Here are made-up nodes, facts about them, and rows of numbers that follow some of those facts. Name the node behind each unnamed row.

Some facts about the nodes:
κ: uses; γ: points at; χ: belongs to class
bapek {χ=b}
begos {κ=plola flodristak nuzel, χ=a}
beskon {γ=plesen skedi, χ=b}
bofluk {γ=razekul, χ=b}
bolal {κ=pludru trezal mafabro plides, γ=narezar, χ=b}
bravar {κ=beskon flodristak flado, χ=b}
briplubras {χ=a}
brobral {κ=kletru stame zagre, γ=sezogam, χ=a}
brodil {χ=a}
budrok {χ=a}
bukler {κ=sabrok stagro narezar, χ=a}
davebo {γ=bofluk, χ=a}
degrun {κ=lestas trigan loflin, χ=a}
deple {χ=b}
doplir {χ=a}
dratu {γ=mibrem drutrek, χ=a}
drebrur {χ=b}
dribrostok {κ=seste beskon gunok, γ=kabur troskiflas, χ=a}
drirel {κ=mafabro, γ=gruzuk troto, χ=a}
drotiskam {γ=stagro skadram, χ=a}
drudo {γ=brobral, χ=a}
drutrek {γ=stame plola tuplil tratro stagro, χ=a}
dufo {χ=a}
fabreme {κ=flodristak flado, γ=notrus, χ=b}
faflel {χ=b}
fakle {χ=b}
femedas {κ=mafabro plesen mizi briplubras gromi, γ=skedi drotiskam, χ=a}
fetul {χ=b}
flado {γ=flupladu, χ=a}
flebis {γ=plesen bravar flado, χ=a}
flodristak {γ=setram zagre dribrostok, χ=b}
flomir {κ=plesen kleribes nuvim gruklik, χ=a}
flukam {χ=b}
flupladu {χ=a}
fudruk {γ=stostol pluzom, χ=b}
fuga {χ=a}
gaflis {κ=flukam mizi drebrur sude sifle, χ=b}
grefikas {γ=trezal fudruk, χ=a}
grive {γ=notrus redestas, χ=b}
gromi {γ=sabrok, χ=a}
gropim {γ=fudruk, χ=b}
gruklik {χ=b}
gruskeder {γ=trigan bapek, χ=b}
gruzuk {κ=stafu loflin flodristak sude, γ=klodren, χ=b}
guge {γ=zedram, χ=b}
gunok {γ=grive, χ=b}
kabur {γ=klefe, χ=b}
kaman {κ=gunok deple troto, χ=b}
kazaven {χ=a}
klefe {γ=zuste, χ=a}
kleribes {γ=stostol trezal, χ=a}
kletru {γ=notrus grefikas, χ=a}
klison {χ=b}
klodren {γ=flukam gropim, χ=b}
klomu {γ=faflel, χ=a}
lanesti {κ=gropim plezil davebo, χ=a}
lesku {κ=fetul mevun, γ=pluzom, χ=b}
lestas {γ=klefe, χ=a}
libras {χ=b}
lirer {χ=a}
loflin {γ=trufe mizi, χ=b}
loti {κ=sabrok klison razekul, χ=b}
mafabro {γ=fabreme davebo, χ=a}
maplel {κ=guge nodrem sekis modo doplir, γ=peskur nuvim, χ=a}
mekes {κ=sabrok plezil kleribes bapek, χ=a}
mevebre {κ=troskiflas lirer, γ=zedram drirel, χ=a}
mevun {γ=stiru troto, χ=a}
mibrem {γ=kabur plezil, χ=a}
mizi {γ=tratro, χ=a}
modo {γ=lestas, χ=a}
narezar {χ=a}
nepem {κ=pludru plikik, χ=a}
nesken {χ=b}
nidrer {γ=nodrem, χ=b}
nodrem {γ=pavu, χ=a}
notrus {γ=trezal, χ=a}
nuvim {γ=pluzom, χ=b}
nuzel {χ=a}
padopor {κ=stostol plola klomu, γ=trufe, χ=a}
panam {χ=a}
pavu {γ=nepem grive flado, χ=a}
peskur {γ=trezal flupladu trigan gruklik, χ=a}
plesen {χ=a}
pleska {κ=nidrer gromi faflel, χ=b}
plezil {γ=flukam tuplil vaza, χ=a}
plides {γ=lesku gruzuk, χ=b}
plikik {γ=stostol, χ=a}
plola {γ=libras, χ=b}
plosuk {χ=a}
pludru {γ=zedram, χ=b}
pluzom {κ=stinuk sesa doplir, χ=a}
pobre {κ=nuzel grive, γ=kletru gruklik, χ=a}
povu {κ=dratu flodristak, χ=a}
poza {κ=kleribes triflun, χ=a}
rasan {κ=fuga budrok, χ=b}
razekul {γ=pleska nuzel, χ=a}
redestas {χ=b}
rusal {κ=panam plesen plosuk, γ=grefikas gropim nepem fakle, χ=b}
sabrok {γ=flukam, χ=a}
sekis {χ=a}
sesa {γ=nodrem rasan, χ=a}
seste {γ=sabrok kabur deple, χ=a}
setram {κ=vaza sifle, γ=pleska, χ=b}
sezogam {κ=grefikas libras skadriflak, γ=stefer, χ=b}
sidrer {κ=stinuk loflin plosuk, χ=b}
sifle {χ=b}
skadram {κ=dratu skadriflak troskiflas, γ=kletru vidirel libras, χ=a}
skadriflak {γ=flupladu, χ=b}
skedi {κ=dufo, χ=b}
skigres {κ=kazaven klomu, χ=a}
skiladri {κ=dratu, γ=stiru mizi, χ=b}
sosu {γ=plesen skadram, χ=a}
staflo {κ=klefe, γ=drotiskam peskur, χ=b}
stafu {γ=flukam kleribes, χ=a}
stagro {γ=bapek vaza, χ=a}
stame {γ=kleribes narezar troto, χ=a}
stefer {κ=mafabro briplubras, γ=seste skigres, χ=a}
stinuk {γ=gunok, χ=a}
stiru {γ=plola zedram, χ=b}
stopli {γ=nuvim, χ=a}
stostol {χ=a}
stukluzum {κ=brodil vukevo sifle, γ=trufe, χ=b}
stutrem {κ=kazaven panam troskiflas, γ=plesen, χ=a}
sude {γ=stefer nesken gunok, χ=a}
tagrirem {γ=gropim troskiflas, χ=a}
teflar {κ=fakle lestas, γ=gruklik gruskeder, χ=a}
traklon {κ=faflel, χ=b}
tratro {κ=nodrem trezal kleribes beskon, χ=a}
trevis {κ=sabrok narezar, γ=kazaven, χ=b}
trezal {χ=b}
triflun {γ=flomir, χ=b}
trigan {γ=klodren pleska, χ=b}
triskul {κ=kabur plides doplir, γ=skadram, χ=a}
troskiflas {χ=b}
troto {γ=notrus klefe, χ=a}
trufe {γ=trigan lanesti, χ=a}
tuplil {κ=drebrur drutrek plosuk, γ=trezal kleribes, χ=a}
vaza {χ=a}
vidirel {κ=plesen pavu, γ=nuzel, χ=b}
vipos {κ=stinuk, χ=a}
vukevo {χ=a}
zagre {γ=skadriflak triskul, χ=a}
zedram {γ=bapek, χ=a}
zuste {κ=stafu narezar gruskeder grive, χ=b}

Some nodes and their rows:
[-52,-10,4,13,24,10,-28,30,9,-11,18,-16,-2,17,-9,18,14,-3,-12,3,-21,1,-1,-30,-3,20,-19,-15,-1,17,-20,12,-22]: brodil
[-29,-15,-10,2,16,2,1,12,17,-10,15,-2,11,30,25,-2,-27,3,19,12,-11,23,-1,-20,6,17,-35,5,22,-1,-21,-17,2]: gruskeder
[-25,-11,-8,-1,21,4,0,19,22,-1,21,11,3,32,19,13,-25,-9,16,0,-17,32,1,-21,4,17,-36,11,20,3,-17,-26,2]: trevis
[-54,1,-2,11,21,9,-22,22,2,-8,30,-18,-3,13,-17,-4,9,-10,-5,2,-26,18,2,-32,6,27,-22,-9,0,16,-19,16,-33]: sabrok
[-45,-11,0,8,26,3,-16,30,12,5,23,-3,-13,18,-11,20,12,-17,2,-4,-24,15,0,-39,3,27,-17,-10,-2,28,-12,10,-30]: bukler
[-43,-9,3,9,27,7,-20,31,12,9,26,-2,-14,26,-13,23,15,-17,-3,-8,-25,19,1,-37,3,30,-23,-7,1,29,-12,7,-32]: mekes
[-47,1,3,10,21,8,-31,17,5,-9,26,-23,1,17,-14,4,17,-9,-9,8,-27,16,0,-24,2,26,-21,-2,9,28,-18,13,-28]: kleribes
[-48,-5,-4,10,26,2,-24,25,6,-7,18,-20,-5,13,-12,6,15,1,8,10,-18,7,-3,-31,5,20,-15,-18,2,17,-19,14,-26]: stafu
[-36,-18,2,11,24,9,-27,26,6,8,25,-11,-10,18,2,25,25,-13,-11,-2,-18,13,-5,-36,6,31,-23,-6,9,38,-11,3,-37]: tratro
[-53,-15,5,12,23,9,-30,32,14,-8,20,-22,-3,9,-4,8,24,-6,-4,8,-13,11,6,-23,3,25,-17,-5,2,22,-13,14,-24]: stostol
[-53,-12,2,13,26,9,-25,22,8,-10,27,-23,-7,16,-15,16,18,-6,-5,10,-18,8,2,-19,-3,20,-22,-2,0,26,-16,12,-29]: stame
[-20,-15,-8,8,14,10,-11,6,10,-14,17,-7,16,34,30,8,-15,3,-2,9,-10,19,-2,-8,-3,14,-46,16,29,7,-24,-23,-1]: pludru
[-29,-31,-3,9,19,6,-3,15,21,-16,19,-16,18,29,30,8,-19,3,5,6,-5,22,9,-7,2,15,-37,22,17,1,-17,-20,4]: libras
[-46,-10,1,10,27,8,-24,31,11,-4,20,-15,-5,20,-12,18,19,-11,-2,6,-13,7,-3,-23,-4,25,-25,-3,-1,21,-17,14,-29]: tagrirem
[-52,-11,10,13,28,8,-20,29,10,-12,23,-23,0,23,-10,14,12,-9,-3,4,-22,5,2,-23,-2,24,-25,-6,-2,24,-13,14,-30]: zagre
[-41,-18,4,8,26,8,-25,36,13,1,16,-8,-10,18,-1,29,21,-8,1,4,-12,5,-5,-39,1,20,-13,-20,3,24,-11,7,-27]: degrun
[-16,-23,-10,0,22,4,-11,23,23,-1,9,4,8,28,32,24,-13,1,11,7,-5,22,-4,-25,1,11,-34,5,25,0,-15,-26,5]: sidrer
[-49,-7,7,13,29,10,-31,28,11,-10,21,-20,1,25,-16,22,12,-3,-11,8,-26,6,1,-22,-9,18,-20,-7,1,25,-16,12,-28]: pavu
[-19,-13,-4,1,20,4,-8,11,18,-15,23,-15,20,26,23,6,-17,0,5,10,-10,32,4,-11,7,15,-40,14,28,1,-14,-23,1]: gunok
[-21,-25,-9,0,20,5,-14,23,25,-2,7,13,7,30,30,32,-20,5,8,8,-11,18,-6,-25,-2,14,-35,8,23,-3,-19,-25,8]: gaflis

Name these rows:
No name comes twice in this set of rows, the named rows included.
[-17,-7,-4,2,20,10,-3,8,13,-18,21,-16,17,31,27,3,-17,-4,9,9,-9,21,1,-10,-1,10,-43,6,33,6,-16,-23,2] : beskon
[-50,-26,1,18,28,8,-17,30,11,-4,20,-17,-13,23,-8,27,24,-8,2,3,-8,1,-3,-22,-6,22,-24,0,-8,28,-12,10,-27] : mevebre
[-21,-15,-8,5,20,5,-6,9,13,-13,23,-9,21,24,24,10,-15,-1,6,8,-2,28,2,-12,7,18,-41,16,22,-5,-16,-20,0] : deple
[-43,-20,4,14,30,4,-20,38,13,-2,14,-10,-9,21,-1,22,21,-11,7,1,-8,6,-5,-27,0,26,-23,-9,-6,25,-9,15,-28] : padopor
[-22,-29,-5,7,24,0,-3,21,23,-5,16,0,11,29,25,27,-15,-3,9,7,3,25,0,-10,1,16,-43,23,12,-5,-9,-23,2] : sezogam
[-28,-16,-3,4,20,6,-15,16,22,-16,17,-6,17,35,19,17,-23,4,1,13,-18,19,0,-7,-7,11,-41,17,23,0,-19,-22,9] : nidrer
[-18,-23,-14,1,20,-1,-12,23,24,0,9,7,5,22,31,20,-15,4,21,13,-1,24,-7,-27,10,18,-30,7,21,-1,-14,-22,2] : gruzuk
[-45,-8,7,7,30,9,-24,29,11,-14,24,-28,3,16,-3,8,19,-8,-1,7,-17,8,3,-28,4,22,-15,-18,6,23,-10,14,-31] : flado
[-47,-9,4,12,27,6,-20,33,11,-8,20,-22,5,13,2,2,15,-5,-1,3,-16,3,1,-35,7,27,-16,-18,-3,16,-11,18,-30] : nuzel
[-43,-18,2,12,30,7,-22,34,10,0,22,-10,-6,21,-12,32,19,-16,-6,-3,-13,10,-1,-28,3,26,-23,1,-9,21,-10,10,-30] : brobral
[-23,-20,-4,5,20,1,-7,21,18,-8,12,-4,19,35,30,9,-23,0,8,5,-9,22,0,-13,1,20,-42,17,18,0,-17,-16,0] : bofluk
[-15,-14,-9,2,18,8,-13,6,12,-10,21,-10,22,25,25,14,-12,3,-5,11,-4,24,1,-13,6,15,-43,17,27,-1,-16,-23,-2] : kabur
[-37,-2,10,9,25,11,-29,24,5,-10,26,-28,6,17,-9,9,22,-11,-12,5,-22,12,0,-24,2,24,-22,-12,14,31,-13,9,-34] : nodrem
[-24,-22,-6,5,23,2,-7,18,21,-6,17,-1,10,37,26,15,-19,3,14,11,-10,22,-3,-11,-2,15,-40,20,18,9,-16,-21,3] : staflo

The same nodes again, as new rows of numbers:
Named rows:
[1,-3,3,2,47,11,1,12,-16,16,4,2,-3,-1,-20,31,-52,27,-6,3,19,-9,-8,4,-8,-8,13,-1,-24]: briplubras
[-8,0,-6,5,3,33,-4,-17,-18,1,18,-10,6,-25,21,20,-42,19,-3,1,25,20,-14,4,-2,-4,14,6,-22]: pludru
[-21,1,25,2,30,21,0,-6,-16,6,-23,8,2,20,-17,22,-39,12,-7,11,8,-1,-19,-1,-7,0,20,-3,-21]: mibrem
[-20,6,-4,10,30,27,-3,-4,-17,10,4,3,-3,-30,19,-2,-37,18,-5,-5,36,0,-26,-12,-2,2,15,5,-23]: traklon
[-10,0,1,5,-12,29,3,-21,-27,-26,36,2,6,-3,9,20,-37,21,10,-4,27,19,-12,-3,7,9,19,4,-29]: beskon
[-38,0,10,3,24,9,-1,10,-20,14,-22,4,-13,5,-1,16,-41,23,-5,12,-4,4,-26,12,-7,-7,13,0,-10]: tratro
[-17,-5,8,-16,9,9,-4,4,-22,22,15,1,-4,14,-20,26,-34,25,9,1,8,4,-6,-2,-5,-8,20,-7,-21]: nodrem
[-36,8,-9,11,45,22,7,-16,-22,2,-12,15,-4,-33,17,4,-42,15,8,-8,30,20,-33,-8,4,14,29,3,-36]: trevis
[-20,1,0,13,20,16,1,-23,-19,27,-17,13,-4,44,-18,39,-56,13,8,19,7,12,-21,7,3,-4,10,-7,-36]: narezar
[-43,4,9,4,59,7,0,-2,-22,14,-40,21,-9,9,-18,15,-49,16,6,4,12,5,-31,5,-2,7,22,-1,-33]: bukler
[-9,3,-9,15,-10,28,-2,-40,-19,-2,10,5,2,16,17,23,-55,14,0,9,33,-1,-24,-3,5,9,22,4,-22]: trigan
[-25,3,-3,-2,6,35,-5,-32,-17,4,-5,0,2,-7,19,9,-40,11,-1,8,28,-1,-30,-6,-3,8,24,0,-20]: klodren
[-11,5,-5,6,-7,30,-10,-34,-19,15,16,-2,-3,9,15,18,-40,11,5,7,31,-3,-25,-13,4,6,20,-1,-27]: fakle
[-31,6,4,-10,22,31,-6,-36,-19,-4,10,-4,-2,-28,18,21,-19,14,-4,-2,33,-7,-29,-7,14,15,31,8,-10]: rusal
[-25,1,14,0,28,17,3,-9,-25,-4,-10,17,5,25,-24,19,-28,11,-6,0,16,-10,-14,7,-4,2,11,-2,-21]: sosu
[-25,-4,3,2,30,12,3,-7,-22,11,-14,16,2,22,-18,23,-54,12,1,4,15,0,-15,4,-9,11,16,-6,-25]: davebo
[-25,1,16,-3,35,16,0,-10,-24,2,0,17,2,17,-27,18,-20,13,-1,-1,17,-7,-13,7,-5,3,13,-3,-20]: flebis
[-18,7,1,13,-17,34,-4,-36,-22,7,18,2,-1,16,8,26,-38,9,13,5,28,12,-26,-14,12,18,25,-1,-37]: grive
[-23,8,4,6,10,33,-6,-10,-20,14,3,8,-2,2,16,-7,-12,9,5,-7,32,2,-26,-19,-5,2,16,1,-24]: rasan
[3,6,-7,14,22,24,-5,-19,-14,8,15,-5,1,-10,5,26,-56,21,4,0,39,1,-19,-8,9,7,20,7,-36]: drebrur

Which node is each row?
No name comes twice in this set of rows, the named rows included.
[-30,0,6,-18,20,7,-6,-13,-18,16,-11,8,-14,6,-1,11,-40,23,-3,12,10,-15,-23,4,-9,-19,21,-4,-6] : pluzom
[-26,2,-18,16,-15,29,-2,-15,-21,18,3,4,-1,8,28,24,-59,8,4,2,18,25,-26,-2,3,4,8,0,-31] : bapek
[-9,6,-12,20,-11,29,-9,-16,-12,28,7,-4,-2,8,23,27,-63,11,1,9,28,-7,-24,-13,9,6,15,2,-19] : flukam
[-9,0,16,12,19,16,-2,-13,-17,8,-13,0,-1,19,-18,33,-54,23,2,17,12,-2,-18,0,-1,-2,21,-3,-31] : lestas
[-12,5,0,29,-16,35,3,-38,-19,-7,14,4,2,17,16,18,-48,19,4,13,23,13,-20,-4,8,0,11,5,-32] : plola
[-30,2,15,2,41,14,-8,-15,-16,12,-26,5,-8,10,-12,35,-42,16,-12,14,11,-16,-21,4,4,0,17,4,-7] : tuplil
[-24,4,-9,16,19,26,-3,-14,-19,0,-16,8,1,-14,21,11,-49,4,-5,-4,34,-22,-34,-8,8,24,21,6,-9] : setram
[-17,2,-18,-5,4,29,-7,-28,-20,19,18,-3,-1,-13,23,16,-51,13,3,3,29,8,-20,-6,3,4,22,0,-24] : nuvim
[-30,-1,13,-5,56,12,-1,1,-23,7,-11,6,-3,-1,-19,26,-28,17,-11,-1,12,-16,-14,12,3,1,11,6,-3] : femedas
[-5,1,2,6,-15,35,4,-45,-21,-32,22,7,8,10,8,26,-57,18,8,6,31,0,-20,-10,8,22,37,3,-26] : flodristak
[-40,11,2,22,9,29,-1,-13,-18,7,-20,6,-6,2,24,13,-46,9,7,8,21,11,-37,-10,10,19,25,5,-24] : zuste
[-15,-1,-16,2,-27,28,-6,-14,-18,20,31,-17,-3,1,29,18,-49,16,5,4,21,9,-17,-9,0,-7,13,-1,-19] : trezal

